Below are the code and all the weights of a small trained network. Each question names an input and a class and asks about switching units off, where a switched-off unit gives its printed mean instead of its output.

import numpy as np


def w(rows, s, z=0):
    codes = np.array(rows[::2]) - 128.0
    scale = np.full(codes.shape[1], s)
    scale[-1] = z or s
    return codes * scale


def norm(h):
    return h / np.sqrt((h * h).mean(-1, keepdims=True) + 1e-5)


def f(y):
    return y / 2 * (1 + np.tanh(0.7978845608 * (y + 0.044715 * y**3)))


def log_softmax(a):
    a = a - a.max(-1, keepdims=True)
    return a - np.log(np.exp(a).sum(-1, keepdims=True))


def net(x, mask):
    res = np.array(x, float).reshape(1, 8) / 4 @ E
    u = 0
    for l in range(2):
        y = f(norm(res) @ A[l][:, :-1].T + A[l][:, -1])
        res = res + np.where(mask[u : u + 12], y, B[l][:, -1]) @ B[l][:, :-1]
        u += 12
    return log_softmax(norm(res)[-1] @ U[:, :-1].T + U[:, -1])


A, B = {}, {}
E = w([
[110,127,129,135,15,163,148,157],'x0',
[129,100,96,190,114,95,223,130],'x1',
[146,153,212,90,127,128,135,101],'x2',
[155,178,136,62,144,102,187,106],'x3',
[137,255,139,126,102,199,127,107],'x4',
[65,138,71,71,26,32,127,121],'x5',
[104,39,106,101,191,147,149,95],'x6',
[122,143,170,69,76,132,161,112],'x7',
],0.007)
A[0] = w([
[10,150,136,96,77,133,122,134,47],'0.n1',
[66,137,62,163,140,107,171,167,50],'0.n2',
[180,121,98,189,153,125,60,221,1],'0.n3',
[136,51,127,135,29,114,180,159,34],'0.n4',
[114,84,132,135,194,92,118,165,36],'0.n5',
[67,123,107,113,69,62,134,169,101],'0.n6',
[91,190,165,93,108,104,136,102,111],'0.n7',
[144,99,84,115,192,116,78,101,82],'0.n8',
[170,146,146,147,164,195,136,119,81],'0.n9',
[49,172,115,128,46,138,127,150,113],'0.n10',
[93,139,56,162,137,85,176,122,40],'0.n11',
[111,120,134,119,74,140,156,162,16],'0.n12',
],0.011,0.0043)
B[0] = w([
[107,125,118,112,81,204,72,102,204],'0.n1',
[218,182,96,134,133,63,148,35,174],'0.n2',
[30,214,100,225,163,108,97,157,192],'0.n3',
[64,86,191,202,52,113,239,142,222],'0.n4',
[107,81,81,27,158,108,16,158,177],'0.n5',
[169,120,132,147,157,254,103,156,245],'0.n6',
[160,186,123,64,109,96,129,170,205],'0.n7',
[75,50,190,147,77,86,160,160,201],'0.n8',
[176,90,148,180,154,188,219,84,223],'0.n9',
[91,66,142,65,117,148,70,93,253],'0.n10',
[219,79,89,156,130,104,160,8,177],'0.n11',
[117,101,149,124,96,107,91,221,146],'0.n12',
],0.0086,0.0051)
A[1] = w([
[117,117,177,184,112,162,185,131,68],'1.n1',
[104,179,81,218,143,92,47,181,33],'1.n2',
[188,122,116,120,121,57,186,55,58],'1.n3',
[173,127,10,143,113,113,150,46,47],'1.n4',
[93,162,88,221,144,93,125,174,63],'1.n5',
[189,189,184,75,147,87,140,142,44],'1.n6',
[169,96,120,154,175,229,134,126,105],'1.n7',
[135,114,131,178,189,102,190,136,198],'1.n8',
[103,27,131,100,167,87,52,176,40],'1.n9',
[85,195,157,151,107,98,70,145,123],'1.n10',
[86,145,71,65,72,179,77,103,2],'1.n11',
[175,231,168,81,150,70,140,216,99],'1.n12',
],0.011,0.0049)
B[1] = w([
[156,132,124,136,126,90,208,202,210],'1.n1',
[4,173,100,154,141,210,125,79,186],'1.n2',
[141,96,108,190,91,134,92,86,181],'1.n3',
[199,74,106,155,165,92,99,82,189],'1.n4',
[94,135,72,164,72,164,71,85,173],'1.n5',
[78,200,131,119,134,66,160,88,162],'1.n6',
[175,185,147,155,202,142,139,152,235],'1.n7',
[119,157,149,72,112,178,70,129,254],'1.n8',
[105,115,83,93,173,33,143,191,219],'1.n9',
[162,96,92,158,134,181,137,128,173],'1.n10',
[194,154,146,89,80,170,48,147,205],'1.n11',
[82,158,129,87,141,51,150,22,175],'1.n12',
],0.012,0.0061)
U = w([
[213,27,66,206,121,80,91,18,122],'0',
[98,38,194,182,37,124,213,204,101],'1',
[208,203,227,159,248,218,200,184,3],'2',
[55,39,106,73,218,26,91,202,154],'3',
[171,135,172,46,25,232,5,159,161],'4',
[19,162,68,226,186,217,39,102,137],'5',
[88,216,170,56,149,60,135,32,180],'6',
],0.015,0.0046)

Each question gives the input, the list of numbers given to net, and the class t.
The units are the neurons (one row each of A and B). Each row of codes is followed by its name. A weight is (code - 128) times the scale printed after its matrix; where a second scale follows, it is the last column's (A, B and U).
mask holds one flag per neuron, layer by layer. A switched-off neuron (its flag False) gives its mean, the last column of its row in B, instead of its output. The means were averaged over made-up inputs and are rounded, as every weight is.
A unit's drop is (log p(t) with every unit on - log p(t) with that unit switched off) / (log p(t) with every unit on - log p(t) with every unit switched off).
The circuit of an input: a set's keep is (log p(t) with only the set's units on - log p(t) with every unit switched off) / (log p(t) with every unit on - log p(t) with every unit switched off). Starting from the 12 units with the biggest drops (on a tie, the unit counted first), units are removed one at a time, each time the one whose removal leaves the highest keep (on an exact tie, the one counted first), for as long as the keep stays at least 0.8.
units of the circuit, in order: the units of the circuit, biggest drop first
unit that matters most: the unit with the biggest drop
top k neurons: the k neurons with the biggest drops, biggest first
top k neurons in layer l: the k neurons of layer l with the biggest drops, biggest first
drop of u: that unit's drop, to one decimal
input [7,2,-5,5,2,0,6,6], class 1: units of the circuit, in order => 0.n4
input [-5,7,-4,-2,-7,-2,-6,-1], class 5: top 2 neurons => 0.n3, 1.n2
input [-5,-8,0,-5,-2,-5,0,4], class 3: top 3 neurons in layer 0 => 0.n8, 0.n6, 0.n5
input [-4,-4,2,-6,-5,-1,0,-1], class 3: top 2 neurons => 1.n9, 0.n5
input [-6,7,-4,-6,-2,-4,7,-4], class 3: top 3 neurons => 0.n5, 1.n9, 0.n8
input [3,6,6,7,-2,-2,4,2], class 1: top 2 neurons in layer 0 => 0.n4, 0.n6
input [1,-1,7,-4,-5,0,4,6], class 1: top 2 neurons in layer 0 => 0.n4, 0.n10
input [-1,0,-8,1,0,5,-6,-7], class 0: top 2 neurons => 0.n11, 0.n2
input [-1,-2,-4,1,-5,2,-2,-7], class 5: top 2 neurons => 0.n3, 1.n2
input [-8,-8,4,-1,-3,-4,-2,2], class 3: top 2 neurons in layer 0 => 0.n8, 0.n6
input [-6,2,-6,1,1,-3,6,-6], class 3: top 3 neurons => 0.n5, 0.n8, 1.n9
input [6,8,-7,3,1,-2,-5,2], class 0: top 2 neurons in layer 1 => 1.n4, 1.n3
input [5,8,8,2,5,-1,4,6], class 1: top 2 neurons in layer 0 => 0.n4, 0.n2
input [4,2,3,0,-4,-6,0,-6], class 5: units of the circuit, in order => 0.n3
input [6,-1,8,1,1,-6,-7,1], class 6: top 2 neurons => 1.n12, 0.n6
input [2,2,2,8,-8,-7,-7,5], class 6: top 2 neurons => 0.n6, 1.n12
input [-1,-4,-3,4,-2,6,-2,-4], class 4: top 2 neurons => 0.n6, 1.n11
input [5,7,-8,-7,4,-2,4,-7], class 0: top 3 neurons => 0.n2, 0.n11, 1.n4
input [-2,-3,5,4,-4,-3,0,3], class 6: drop of 0.n1 => 0.0
input [-3,-5,1,-5,-3,-6,8,6], class 3: unit that matters most => 1.n9
input [2,-8,3,7,7,-2,5,0], class 6: drop of 0.n7 => 0.1
input [-3,1,4,2,8,-1,4,3], class 6: top 2 neurons in layer 0 => 0.n7, 0.n6
input [-6,8,2,7,0,3,-8,-8], class 0: drop of 0.n11 => 0.3
input [5,-1,-5,5,-5,-8,8,-7], class 3: top 2 neurons => 0.n5, 1.n9
